Below are the code and all the weights of a small trained network. Each question names an input and a target symbol and asks about switching units off, where a switched-off unit gives its printed mean instead of its output.

import numpy as np


def w(rows, s, z=0):
    codes = np.array(rows[::2]) - 128.0
    scale = np.full(codes.shape[1], s)
    scale[-1] = z or s
    return codes * scale


def f(y):
    return np.maximum(y, 0)


def softmax(a):
    e = np.exp(a - a.max(-1, keepdims=True))
    return e / e.sum(-1, keepdims=True)


def log_softmax(a):
    a = a - a.max(-1, keepdims=True)
    return a - np.log(np.exp(a).sum(-1, keepdims=True))


def net(x, mask):
    ids = ['ΓΣΦαδηξπτ'.index(c) for c in x.split()]
    T = len(ids)
    res = E[ids] + P[:T]
    r = res
    for j in range(2):
        rows = slice(3 * j, 3 * j + 3)
        q, k, v = (r @ M[0][rows].T for M in (Q, K, V))
        z = softmax(np.where(np.tri(T) > 0, q @ k.T / 3**0.5, -1e9)) @ v
        o = O[0][rows]
        res = res + np.where(mask[j], z, o[:, -1]) @ o[:, :-1]
    y = f(res @ A[0][:, :-1].T + A[0][:, -1])
    res = res + np.where(mask[2:6], y, B[0][:, -1]) @ B[0][:, :-1]
    return log_softmax(res[-1] @ U[:, :-1].T + U[:, -1])


Q, K, V, O, A, B = {}, {}, {}, {}, {}, {}
E = w([
[156,95,242,134],'Γ',
[184,125,164,141],'Σ',
[73,144,131,118],'Φ',
[91,92,211,148],'α',
[121,116,138,114],'δ',
[18,135,128,89],'η',
[185,105,252,156],'ξ',
[84,104,227,156],'π',
[162,108,240,164],'τ',
],0.012)
P = w([
[212,220,127,75],'0',
[101,176,200,168],'1',
[191,107,81,216],'2',
[113,252,96,141],'3',
[78,118,205,145],'4',
[183,73,59,227],'5',
[127,248,100,143],'6',
[75,97,167,118],'7',
[99,67,100,216],'8',
],0.016)
Q[0] = w([
[71,226,247,198],'head 0',
[39,12,254,65],'head 0',
[118,92,117,175],'head 0',
[125,4,33,196],'head 1',
[155,119,221,81],'head 1',
[204,221,120,119],'head 1',
],0.0084)
K[0] = w([
[223,116,86,76],'head 0',
[77,9,73,223],'head 0',
[126,111,135,152],'head 0',
[92,91,133,247],'head 1',
[161,170,214,135],'head 1',
[173,97,156,140],'head 1',
],0.012)
V[0] = w([
[170,140,253,180],'head 0',
[198,155,89,134],'head 0',
[75,113,172,93],'head 0',
[159,123,74,130],'head 1',
[130,180,121,56],'head 1',
[149,66,77,111],'head 1',
],0.016)
O[0] = w([
[152,91,81,9,254],'head 0',
[194,157,13,180,181],'head 0',
[64,80,197,91,102],'head 0',
[147,146,80,92,97],'head 1',
[92,155,154,149,198],'head 1',
[144,115,89,218,27],'head 1',
],0.014,0.009)
A[0] = w([
[124,66,109,110,20],'neuron 0',
[209,160,157,114,145],'neuron 1',
[136,184,65,112,2],'neuron 2',
[55,79,247,93,10],'neuron 3',
],0.011,0.0085)
B[0] = w([
[106,198,99,255,189],'neuron 0',
[41,141,87,191,225],'neuron 1',
[147,52,39,165,216],'neuron 2',
[78,32,69,125,254],'neuron 3',
],0.0093,0.0083)
U = w([
[41,244,226,123,192],'Γ',
[43,96,198,52,2],'Σ',
[77,192,131,196,145],'Φ',
[123,119,117,107,10],'α',
[55,112,139,112,42],'δ',
[119,68,125,132,230],'η',
[164,27,112,231,130],'ξ',
[115,187,210,13,135],'π',
[1,77,105,236,151],'τ',
],0.0081,0.0068)

Each question gives the input, a string of symbols that net reads in full, and the target symbol t.
The units are the heads (3 rows each of Q, K, V and O) and the neurons (one row each of A and B). Each row of codes is followed by its name. A weight is (code - 128) times the scale printed after its matrix; where a second scale follows, it is the last column's (O, A, B and U).
mask holds one flag per unit, heads first, then neurons. A switched-off unit (its flag False) gives its mean, the last column of its rows in O or B, instead of its output. The means were averaged over made-up inputs and are rounded, as every weight is.
A unit's drop is (log p(t) with every unit on - log p(t) with that unit switched off) / (log p(t) with every unit on - log p(t) with every unit switched off).
The circuit of an input: a set's keep is (log p(t) with only the set's units on - log p(t) with every unit switched off) / (log p(t) with every unit on - log p(t) with every unit switched off). Starting from all 6 units, units are removed one at a time, each time the one whose removal leaves the highest keep (on an exact tie, the one counted first), for as long as the keep stays at least 0.8.
circuit, biggest first: the units of the circuit, biggest drop first
unit that matters most: the unit with the biggest drop
k most important neurons: the k neurons with the biggest drops, biggest first
heads that matter: for each layer, one digit per head in row order, 1 if its drop is at least 0.15 and else 0, layers parted by /
input π π δ δ η, target Φ: heads that matter : 10
input ξ η η ξ η Γ δ Σ, target π: 3 most important neurons : [neuron 3; neuron 2; neuron 0]
input Γ π Γ η τ, target π: heads that matter : 11
input δ η η ξ ξ Γ η δ, target π: circuit, biggest first : [head 0; head 1; neuron 3; neuron 2]
input η α ξ η, target Γ: heads that matter : 10
input Γ Γ Σ η η, target ξ: heads that matter : 10
input ξ Γ τ Γ π Γ η π, target π: circuit, biggest first : [head 0; head 1; neuron 3]
input η Γ η π, target Γ: unit that matters most : neuron 2
input τ Γ ξ π δ π Γ Γ, target Σ: heads that matter : 01
input η Σ Γ η η η Σ, target Γ: 2 most important neurons : [neuron 3; neuron 2]
input η η η ξ, target Γ: heads that matter : 00
input Σ τ η Γ η Φ η τ, target Γ: 2 most important neurons : [neuron 3; neuron 2]
input η ξ δ Φ η δ η δ, target Φ: circuit, biggest first : [head 0; neuron 3]
input Σ π η π, target ξ: circuit, biggest first : [head 0; neuron 2]
input π δ Γ α α, target π: circuit, biggest first : [head 0; head 1; neuron 3]
input η η δ Φ, target Γ: heads that matter : 10
input ξ δ η, target ξ: 2 most important neurons : [neuron 2; neuron 0]
input η Γ η π τ, target τ: circuit, biggest first : [neuron 3; head 0]
input δ α τ η ξ Γ η η, target π: circuit, biggest first : [head 0; head 1; neuron 3]
input η π η Γ η η η, target Γ: circuit, biggest first : [head 0; neuron 2; head 1]
input Γ π τ α η ξ ξ η Φ, target ξ: heads that matter : 01
input Φ η Γ η Γ, target π: heads that matter : 11
input η ξ η Σ, target Γ: circuit, biggest first : [head 0; head 1; neuron 2]
input α η ξ Γ Γ Γ Γ η π, target ξ: circuit, biggest first : [head 1]
